Below is a small trained network, with its code and all its weights. Each question gives an input and a class and asks what happens when units are switched off, that is, made to give their printed mean instead of their output.

import numpy as np


def w(rows, s, z=0):
    codes = np.array(rows[::2]) - 128.0
    scale = np.full(codes.shape[1], s)
    scale[-1] = z or s
    return codes * scale


def f(y):
    return np.maximum(y, 0)


def log_softmax(a):
    a = a - a.max(-1, keepdims=True)
    return a - np.log(np.exp(a).sum(-1, keepdims=True))


def net(x, mask):
    res = np.array(x, float).reshape(1, 6) / 4 @ E
    y = f(res @ A[0][:, :-1].T + A[0][:, -1])
    res = res + np.where(mask, y, B[0][:, -1]) @ B[0][:, :-1]
    return log_softmax(res[-1] @ U[:, :-1].T + U[:, -1])


A, B = {}, {}
E = w([
[119,137,214,78,57,187,214,213],'x0',
[169,218,215,75,95,182,254,58],'x1',
[152,195,134,179,46,86,123,145],'x2',
[150,69,84,88,160,154,194,158],'x3',
[75,167,132,116,132,96,171,45],'x4',
[145,143,149,94,48,229,149,104],'x5',
],0.0085)
A[0] = w([
[164,82,188,79,34,181,173,79,81],'N1',
[144,202,158,139,14,148,107,42,243],'N2',
[207,172,182,24,106,212,143,99,238],'N3',
[120,210,53,132,60,83,103,132,134],'N4',
[70,83,151,198,113,148,96,27,174],'N5',
[185,109,144,177,117,112,147,195,136],'N6',
[117,123,55,107,117,49,159,29,255],'N7',
[157,183,113,188,71,150,177,98,53],'N8',
[191,75,150,201,195,80,63,142,32],'N9',
[182,71,125,176,131,108,160,184,107],'N10',
[103,122,74,143,180,163,84,97,136],'N11',
[98,129,126,149,33,208,164,137,188],'N12',
[96,38,144,159,143,187,114,84,198],'N13',
[155,186,184,163,114,188,137,112,83],'N14',
[102,199,86,117,203,2,137,90,252],'N15',
[230,107,99,74,129,172,169,120,216],'N16',
],0.0083,0.0027)
B[0] = w([
[127,121,164,119,135,169,76,177,217],'N1',
[104,82,159,214,132,94,154,193,241],'N2',
[84,51,115,152,93,130,148,254,247],'N3',
[235,146,153,206,88,55,165,97,180],'N4',
[81,35,119,146,119,50,148,77,179],'N5',
[88,142,177,116,147,181,79,142,171],'N6',
[221,77,67,175,169,88,174,152,211],'N7',
[168,148,171,151,104,160,129,158,184],'N8',
[79,118,152,122,62,182,107,147,206],'N9',
[150,134,158,79,150,169,136,163,169],'N10',
[89,102,84,178,98,183,165,101,187],'N11',
[193,150,150,217,117,191,104,177,209],'N12',
[104,61,96,106,150,126,199,136,173],'N13',
[158,93,63,137,64,196,138,179,188],'N14',
[97,129,150,248,151,105,201,170,236],'N15',
[65,106,92,102,183,147,147,197,194],'N16',
],0.0073,0.011)
U = w([
[156,153,138,254,78,67,146,133,250],'0',
[80,202,100,130,38,162,92,75,19],'1',
[165,174,150,168,103,142,102,82,5],'2',
[122,145,160,207,79,245,74,221,182],'3',
[79,65,76,190,159,159,147,76,227],'4',
[84,117,148,61,102,135,172,192,98],'5',
],0.0085,0.0028)

Each question gives the input, the list of numbers given to net, and the class t.
The units are the neurons (one row each of A and B). Each row of codes is followed by its name. A weight is (code - 128) times the scale printed after its matrix; where a second scale follows, it is the last column's (A, B and U).
mask holds one flag per neuron, in row order. A switched-off neuron (its flag False) gives its mean, the last column of its row in B, instead of its output. The means were averaged over made-up inputs and are rounded, as every weight is.
A unit's drop is (log p(t) with every unit on - log p(t) with that unit switched off) / (log p(t) with every unit on - log p(t) with every unit switched off).
most important unit: the unit with the biggest drop
k most important neurons: the k neurons with the biggest drops, biggest first
drop of u: that unit's drop, to one decimal
input [6,-8,2,7,8,2], class 5: most important unit => N15
input [-5,-5,-3,-8,-7,-6], class 4: 2 most important neurons => N5; N12
input [-5,-5,2,-5,-8,5], class 0: 3 most important neurons => N4; N1; N3
input [-4,5,-7,8,-2,6], class 5: 2 most important neurons => N16; N13
input [-3,-7,2,-2,7,7], class 0: 2 most important neurons => N4; N16
input [-8,0,6,-3,-7,8], class 0: 2 most important neurons => N4; N1
input [4,-6,-4,-7,6,5], class 4: drop of N5 => 0.2
input [-3,-5,-6,-2,-6,3], class 4: drop of N12 => 0.1
input [6,0,-7,-4,2,-6], class 5: drop of N10 => -0.1
input [8,-6,-3,6,8,1], class 5: drop of N15 => 0.2
